Below is a small trained network, with its code and all its weights. Each question gives an input and a target symbol and asks what happens when units are switched off, that is, made to give their printed mean instead of their output.

import numpy as np


def w(rows, s, z=0):
    codes = np.array(rows[::2]) - 128.0
    scale = np.full(codes.shape[1], s)
    scale[-1] = z or s
    return codes * scale


def f(y):
    return np.maximum(y, 0)


def softmax(a):
    e = np.exp(a - a.max(-1, keepdims=True))
    return e / e.sum(-1, keepdims=True)


def log_softmax(a):
    a = a - a.max(-1, keepdims=True)
    return a - np.log(np.exp(a).sum(-1, keepdims=True))


def net(x, mask):
    ids = ['ΔΛΞΠΣΨΩαβγεζμφ'.index(c) for c in x.split()]
    T = len(ids)
    res = E[ids] + P[:T]
    u = 0
    for l in range(2):
        q, k, v = (res @ M[l].T for M in (Q, K, V))
        z = softmax(np.where(np.tri(T) > 0, q @ k.T / 4**0.5, -1e9)) @ v
        res = res + np.where(mask[u], z, O[l][:, -1]) @ O[l][:, :-1]
        u += 1
        y = f(res @ A[l][:, :-1].T + A[l][:, -1])
        res = res + np.where(mask[u : u + 16], y, B[l][:, -1]) @ B[l][:, :-1]
        u += 16
    return log_softmax(res[-1] @ U[:, :-1].T + U[:, -1])


Q, K, V, O, A, B = {}, {}, {}, {}, {}, {}
E = w([
[165,74,132,149,147,105,165,70],'Δ',
[84,89,107,209,64,107,182,118],'Λ',
[100,29,141,66,186,117,160,91],'Ξ',
[173,220,60,121,245,42,89,141],'Π',
[227,95,123,36,160,170,82,97],'Σ',
[56,87,153,90,174,41,121,181],'Ψ',
[203,100,92,125,82,155,118,111],'Ω',
[168,226,118,156,42,103,93,176],'α',
[63,127,82,117,152,252,163,157],'β',
[62,199,126,221,52,117,138,146],'γ',
[141,205,87,116,82,175,150,221],'ε',
[97,111,67,150,82,159,112,185],'ζ',
[124,53,100,134,151,109,171,135],'μ',
[190,148,71,68,137,208,95,185],'φ',
],0.015)
P = w([
[102,166,249,164,147,114,125,115],'0',
[164,87,153,151,129,106,76,167],'1',
[118,127,148,85,81,102,129,97],'2',
[165,91,111,159,133,117,110,158],'3',
[99,148,120,76,75,110,145,70],'4',
[93,121,97,194,139,140,82,109],'5',
[178,101,72,157,140,129,163,148],'6',
[98,157,69,86,87,117,174,56],'7',
[151,122,63,179,155,135,146,128],'8',
[131,142,72,127,120,121,169,90],'9',
],0.014)
Q[0] = w([
[69,2,117,87,10,170,153,131],'L0H0',
[114,165,193,80,35,132,118,140],'L0H0',
[117,183,211,83,201,123,149,106],'L0H0',
[133,51,147,114,93,164,83,182],'L0H0',
],0.0073)
K[0] = w([
[99,98,43,95,101,103,133,121],'L0H0',
[120,124,133,98,54,117,97,139],'L0H0',
[108,99,254,93,133,142,130,137],'L0H0',
[133,102,77,104,146,123,86,157],'L0H0',
],0.012)
V[0] = w([
[123,172,82,73,103,2,71,212],'L0H0',
[133,175,119,202,110,166,113,116],'L0H0',
[117,108,148,138,164,173,168,73],'L0H0',
[146,158,81,121,208,201,51,101],'L0H0',
],0.0068)
O[0] = w([
[106,240,178,164,255,140,241,56,252],'L0H0',
[144,85,115,121,164,91,157,75,142],'L0H0',
[218,175,52,31,160,43,40,162,41],'L0H0',
[142,129,106,157,120,49,191,184,55],'L0H0',
],0.0061,0.0023)
A[0] = w([
[110,185,104,126,91,170,74,184,129],'L0N0',
[153,72,150,158,157,206,168,171,186],'L0N1',
[120,5,92,126,180,52,68,17,111],'L0N2',
[130,169,61,113,172,94,136,97,254],'L0N3',
[91,77,122,60,216,141,134,150,102],'L0N4',
[69,63,122,125,98,111,104,112,139],'L0N5',
[106,155,166,198,96,62,76,141,137],'L0N6',
[209,61,120,114,31,189,113,137,123],'L0N7',
[131,126,129,43,254,80,106,151,168],'L0N8',
[129,169,144,124,108,152,196,219,72],'L0N9',
[169,112,105,114,66,105,76,125,81],'L0N10',
[60,68,179,102,140,221,179,126,169],'L0N11',
[97,196,130,123,162,64,114,178,152],'L0N12',
[185,152,123,159,115,153,83,112,163],'L0N13',
[83,95,135,82,206,130,108,130,142],'L0N14',
[41,133,89,169,59,82,168,227,159],'L0N15',
],0.0073,0.0053)
B[0] = w([
[171,108,117,29,216,221,156,156,162],'L0N0',
[197,67,136,130,111,192,142,158,203],'L0N1',
[147,98,144,153,229,108,159,87,212],'L0N2',
[136,78,52,140,54,169,198,73,255],'L0N3',
[204,255,146,183,163,91,139,114,183],'L0N4',
[53,227,116,139,148,123,166,177,175],'L0N5',
[148,126,108,146,104,107,118,199,176],'L0N6',
[98,152,179,193,117,96,173,110,185],'L0N7',
[114,107,116,181,94,142,167,83,218],'L0N8',
[128,146,130,115,153,96,63,80,157],'L0N9',
[134,116,99,85,156,194,115,156,144],'L0N10',
[158,90,116,118,89,89,141,167,206],'L0N11',
[116,143,55,147,87,196,163,155,184],'L0N12',
[195,165,126,198,114,206,106,105,171],'L0N13',
[143,182,116,170,147,146,177,125,185],'L0N14',
[149,197,127,184,130,115,189,140,219],'L0N15',
],0.0075,0.0066)
Q[1] = w([
[134,106,107,174,132,117,141,117],'L1H0',
[205,144,50,225,128,133,195,142],'L1H0',
[135,147,203,190,186,95,34,244],'L1H0',
[135,129,125,51,44,67,175,110],'L1H0',
],0.011)
K[1] = w([
[124,154,104,115,117,174,122,119],'L1H0',
[111,120,39,150,151,139,115,80],'L1H0',
[88,121,216,74,130,129,85,141],'L1H0',
[245,77,137,223,169,145,163,215],'L1H0',
],0.013)
V[1] = w([
[63,227,132,156,121,143,188,210],'L1H0',
[124,72,94,154,7,136,74,151],'L1H0',
[95,75,98,63,184,168,198,210],'L1H0',
[181,163,135,84,129,195,93,114],'L1H0',
],0.013)
O[1] = w([
[196,178,147,101,71,111,116,12,253],'L1H0',
[199,232,138,115,249,177,143,143,93],'L1H0',
[172,141,205,177,104,45,47,153,125],'L1H0',
[185,110,52,106,86,24,195,241,103],'L1H0',
],0.014,0.012)
A[1] = w([
[202,146,105,135,147,38,85,200,142],'L1N0',
[108,116,172,153,130,101,178,190,115],'L1N1',
[184,215,175,120,175,171,208,138,181],'L1N2',
[104,145,92,122,196,178,170,147,194],'L1N3',
[153,77,127,198,145,90,179,83,141],'L1N4',
[145,99,192,102,63,91,123,111,254],'L1N5',
[166,125,157,131,127,83,56,201,127],'L1N6',
[88,97,102,155,178,154,145,202,131],'L1N7',
[71,94,133,95,78,122,169,106,102],'L1N8',
[86,73,81,153,78,124,129,162,124],'L1N9',
[130,111,123,139,40,130,131,103,108],'L1N10',
[114,179,180,183,142,171,158,58,189],'L1N11',
[152,144,86,87,136,84,202,143,200],'L1N12',
[155,160,209,144,189,124,68,146,230],'L1N13',
[126,97,166,181,140,254,154,122,136],'L1N14',
[131,149,85,126,85,154,135,129,119],'L1N15',
],0.009,0.0065)
B[1] = w([
[62,140,134,89,89,67,90,127,175],'L1N0',
[161,56,94,69,131,127,37,146,155],'L1N1',
[164,65,86,138,206,67,124,90,210],'L1N2',
[138,214,197,115,107,159,161,95,183],'L1N3',
[114,196,155,86,91,162,106,161,195],'L1N4',
[139,126,138,184,172,166,164,199,221],'L1N5',
[14,188,83,128,159,124,116,92,148],'L1N6',
[176,145,236,77,95,115,142,34,176],'L1N7',
[133,99,136,171,157,136,64,140,174],'L1N8',
[158,152,98,64,159,83,137,66,163],'L1N9',
[116,119,115,147,200,64,114,82,219],'L1N10',
[175,75,68,74,102,191,105,182,254],'L1N11',
[120,59,121,197,83,199,127,172,191],'L1N12',
[106,134,130,150,122,234,64,227,151],'L1N13',
[2,150,148,107,144,63,158,143,187],'L1N14',
[135,139,148,165,110,89,111,126,168],'L1N15',
],0.0068,0.031)
U = w([
[161,154,118,31,142,81,132,67,44],'Δ',
[158,116,161,34,23,169,177,137,73],'Λ',
[132,110,67,72,116,117,132,160,155],'Ξ',
[146,140,191,138,51,182,128,61,94],'Π',
[193,127,122,158,163,182,134,168,124],'Σ',
[157,61,53,175,87,172,225,145,122],'Ψ',
[141,166,189,185,159,160,229,105,207],'Ω',
[77,86,103,180,190,104,155,78,155],'α',
[126,223,168,125,164,126,102,100,115],'β',
[83,184,194,58,102,123,152,47,18],'γ',
[80,165,106,112,87,181,178,118,212],'ε',
[76,128,137,154,71,255,175,188,252],'ζ',
[195,148,173,159,77,74,196,92,115],'μ',
[85,156,90,83,159,211,130,128,99],'φ',
],0.0049,0.004)

Each question gives the input, a string of symbols that net reads in full, and the target symbol t.
The units are the heads (4 rows each of Q, K, V and O) and the neurons (one row each of A and B). Each row of codes is followed by its name. A weight is (code - 128) times the scale printed after its matrix; where a second scale follows, it is the last column's (O, A, B and U).
mask holds one flag per unit, layer by layer, with each layer's heads first. A switched-off unit (its flag False) gives its mean, the last column of its rows in O or B, instead of its output. The means were averaged over made-up inputs and are rounded, as every weight is.
A unit's drop is (log p(t) with every unit on - log p(t) with that unit switched off) / (log p(t) with every unit on - log p(t) with every unit switched off).
The circuit of an input: a set's keep is (log p(t) with only the set's units on - log p(t) with every unit switched off) / (log p(t) with every unit on - log p(t) with every unit switched off). Starting from the 12 units with the biggest drops (on a tie, the unit counted first), units are removed one at a time, each time the one whose removal leaves the highest keep (on an exact tie, the one counted first), for as long as the keep stays at least 0.8.
units of the circuit, in order: the units of the circuit, biggest drop first
unit that matters most: the unit with the biggest drop
top k neurons: the k neurons with the biggest drops, biggest first
top k neurons in layer l: the k neurons of layer l with the biggest drops, biggest first
input Ξ Ω Σ Π Λ ε α, target Ξ: top 3 neurons in layer 0	[L0N0, L0N10, L0N12]
input Λ γ γ α, target Δ: units of the circuit, in order	[L1H0, L1N2]
input Σ Ψ Ψ Ψ α γ Ψ β, target Π: units of the circuit, in order	[L1H0, L0N8, L0N12, L0N14]
input φ μ ζ α, target Σ: units of the circuit, in order	[L1H0, L1N13, L1N2]
input μ Ψ φ ε, target Ξ: units of the circuit, in order	[L1H0, L1N0, L0N0]
input Ω Π α, target Ω: unit that matters most	L0N8
input ζ Ψ ζ γ φ, target Δ: units of the circuit, in order	[L1H0, L1N2]
input Ξ μ α ζ Ψ ε Ψ Ξ α Ξ, target Ψ: top 2 neurons	[L0N13, L1N12]
input ε Ψ Λ Ψ Ξ β Ψ Ξ Λ γ, target φ: units of the circuit, in order	[L1H0, L1N11, L0H0]
input Δ Ψ β φ, target β: units of the circuit, in order	[L1H0, L1N6, L0N11]
input ε Ω Ψ Ξ Ω β α α, target Ψ: top 2 neurons in layer 0	[L0N13, L0N3]
input α Λ μ, target φ: units of the circuit, in order	[L1H0, L1N11]
input Δ Ξ ε Ψ Ξ Ψ, target α: units of the circuit, in order	[L1H0, L0N2]
input α Ω Ω Ψ Δ α Ξ Ψ Σ Ξ, target Λ: unit that matters most	L0N13
input Ω α Ψ, target Ψ: units of the circuit, in order	[L1H0, L0N13, L1N12]
input Δ Ψ φ, target Π: top 3 neurons	[L0N12, L0N14, L0N8]
input Ω Ψ ζ Ψ ε Λ, target μ: top 2 neurons in layer 0	[L0N3, L0N0]
input Ξ Π Π γ Ψ β Ψ Π, target Ξ: units of the circuit, in order	[L0H0, L1H0, L0N12]
input Ξ α α α ε ζ Ξ μ Ψ Δ, target Π: top 2 neurons	[L0N12, L0N8]
input α Ψ Ω Δ Σ, target γ: top 2 neurons in layer 0	[L0N2, L0N13]
input ζ β Σ ε Ψ, target μ: units of the circuit, in order	[L1H0, L0N0]
input Σ Ξ ζ Ψ, target Σ: units of the circuit, in order	[L1H0, L1N13, L0N4]
input γ ε ζ γ β, target Δ: units of the circuit, in order	[L1H0, L1N2, L0N2]
input Λ Δ Ξ Ψ α Ω ε α Λ, target Ψ: top neuron	[L0N3]
input α Ξ Ψ β Π, target α: units of the circuit, in order	[L0H0, L1H0, L1N10]
input Ψ Λ ζ φ Σ φ Σ, target Ξ: top 2 neurons	[L1N0, L0N0]
input β ζ φ Ψ, target Ξ: top neuron	[L1N1]
input Ξ Ψ γ Δ γ γ Ψ Ω Ω γ, target Ω: top 2 neurons in layer 1	[L1N3, L1N7]
input ε Ψ Ξ φ γ μ Δ Ξ Δ Ψ, target γ: top 2 neurons in layer 1	[L1N7, L1N5]
